After every row comes roughly how far along a hidden order it lies, from 0 to 12.
In the rows, 128 means zero.
[122 128 128 129 128 126 128 136 128 126 128 132 130 127 131 126 132 129
 110 121 138 131 120 130 128 131 135 127 130 128 130 126 129 123 128 127
 124 126 125 129 129 124 125 130 124 127 123 125 125 128 137 129 130 132
 131 125 120 135 126 132 129 124 138 129 127 124 129 127 125 130 128 128
 124 127 114 115 131 126 123 129 122 114 130 132 127 126 130 126 129 126
 125 117 134 124 134 138 131 120 120 122 129 126 132 142 129 136 124 112
 130 122 131 128 127 140 126 127 134 138 129 119 136 145 126 134 128 124
 121 127 133 131 131]
0
[124 128 132 128 116 151 133 133 145 133 121 130 134 141 105 120 137 107
  48 118 164 124 106 143 122 134  89 139 141 140 131 136 127 134 131 129
 126 139 116 113 125  81 131 124 129 103 136 123 118 139 106 116 119 135
 130 151 143 175 122 132 130 129 141 127 135 125 131 121 129 133 125 128
 123 133 121 101 103 135 121 127 109  56 130 113 127 121 118 104 126 152
 160 122 158 120 143  66 128 125  91 138 135 137 118 100 135 132 147 127
 132 114 117  99 156 187 117 110 113 131 127 141 128 160 128  84 124 136
 125 127 128 142 128]
4
[ 93 128 127 118 105 145 115 117 113 125 120 139 118 130 144 127 123 134
 210 173 129 130 130 124 129 138 167 132 122 126 131 147 131 135 130 127
  91 128 150 119 136 164 135 129 120 137  95 128 107 136 139 140 131 113
 119 103 134 162 131 112 135 112 123 117 129 117 123 128 137 139 126 123
 124 123  45 181 147 131 102 115  71 106 131 110 120 184 142 113 124 118
 147 136 135 115 162 149 136 106  54 137 138 111 116 132 126 106 120 165
 133 178 126 128 121 176 119  81 144 140 125 123 145 129 137 147 116 142
 136 120 127 115 121]
5
[114 130 125 123 137 150 115 135 143 125 142 129 135 123 143 128 109  98
 123 122 117 121 138 126 124 139 116 121 115 130 124 142 117 138 128 129
 133 123 128 137 125 112 104 116 132 137 120 104 137 123 154 136 130 120
 118 138 128 143 131 124 137 123 133 137 135 148 122 125 126 118 139 117
 118 123 148 255 104 141 144 135 155 101 130 142 124 149 150 120 126 132
 162 107 136 140 136 121 130 132  52 123 134 140 129 101 128 150 120 109
 121 145 137 157 159 187 131 117 120 149 121 122 134 120 123 107 130 125
 122 144 134 155 134]
4
[129 129 126 129 146 143 121  86 143 128 118 125 122 123 101 137 140 149
 110 153 206 129 131 123 118 140 138 131 126 134 131 132 134 126 128 129
 136 132 108 128 127 104 143 117 124 145 133 147 158 145 137 140 124 126
 135 117 110 115 129 127 126 105 133 135 115 108 114 124 154 125 120 122
 139 129 117 110 162 123 110 134 135 121 122 122 128 124 124 132 128 125
 129  71 153 117  96 142 114 139  91 132 120 131 122  94 130 132 113 131
 132 111 131 160 135 116 123 146 131 111 127  92 113 120 121 127 110 121
 132 111 145 146 154]
4
[ 96 127 135 122 133 137 127 112 143 129 104 120 162 159 145 125 113 130
 135 140  89 139 131 119 133 110 174 119 113 131 130 121 113 140 128 133
 166 129 125 110 128 111 113 126 128 138 165 159 135 131 166 137 111  88
 134 101 108 131 124 133 121 138 126 130 126 170 130 125 123 135 116 148
 130 122 189 158 137 114 164 135 127 154 119 125 127 102 102 137 139  97
 174 174 160 134 119  92 116 153 138 170 134 128 117 140 127 111 131 137
 131 118 143 146 106   1 132 185 122 101 145 101 134 155 124 131 145 130
 128 138 124  94 124]
5
[ 72 130 111 109 134   1 137 126 130 149 139 137  91  84 186 108 200 162
   2 136 255 155  83 150 148 114 221 132 148 123 125 151 128 117 124 133
 154 132  89 114 119 230 155 177 118 111 163 183  80 128 210  86  96  82
 110 164 124  94 153 131 136 138 153  92 137 119 132 120 127 107 179 107
 115 130  70   1 112  86 157 155   4 106 126  88 149 129 118 138 139  66
  91 146 107 178  80 235 164 117 193 165  92 164 154  32 112 126 159 160
 125 101 151 192 122  75 121 133 127 153 111  17 175 123 140 170 110  87
 121 147 179 208 139]
12
[103 128 127 121 110 145 120 116 111 125 120 142 122 127 137 126 123 136
 203 167 150 130 131 125 127 143 187 132 124 126 131 139 131 136 129 126
  90 128 143 126 135 168 133 129 116 135 102 123 110 136 133 135 131 117
 122 110 133 160 130 114 136 113 125 120 127 114 122 129 132 138 127 127
 127 123  59 179 151 131 107 115  73  89 129 113 118 181 147 113 126 115
 151 127 139 117 152 149 134 105  66 131 140 113 115 148 127 116 123 162
 132 169 126 122 121 158 115  86 142 152 125 125 141 133 136 147 118 139
 131 122 130 117 123]
4
[127 128 129 128 132 120 130 120 135 128 118 128 139 133 132 129 125 128
 144 131 115 132 123 128 131 124 138 125 126 129 131 125 129 130 128 129
 134 129 121 127 128 131 133 128 124 127 122 135 126 132 134 129 124 124
 129 124 123 131 128 127 130 126 133 130 123 127 128 129 124 135 127 133
 130 126 138 119 135 124 139 131 125 118 127 128 128 134 130 128 131 115
 140 131 129 125 132 131 127 123 104 129 129 128 126 150 127 134 133 127
 130 129 133 124 122  86 125 126 129 126 135 121 137 149 129 135 127 133
 121 126 129 124 130]
0
[124 129 126 128 130 127 128 127 131 128 126 129 125 128 135 127 123 123
 141 130 132 131 129 130 126 132 134 125 127 130 128 127 128 130 128 128
 131 128 126 131 129 121 124 123 128 127 124 123 129 128 130 128 132 127
 125 124 128 133 128 126 131 125 129 131 128 130 126 128 124 129 129 128
 126 127 131 137 127 128 135 128 127 124 128 135 128 131 133 129 128 129
 136 120 130 128 131 138 128 127 116 123 128 127 128 127 128 137 127 126
 128 133 128 128 132 126 131 129 127 140 128 126 130 127 127 129 127 127
 126 131 128 133 131]
0
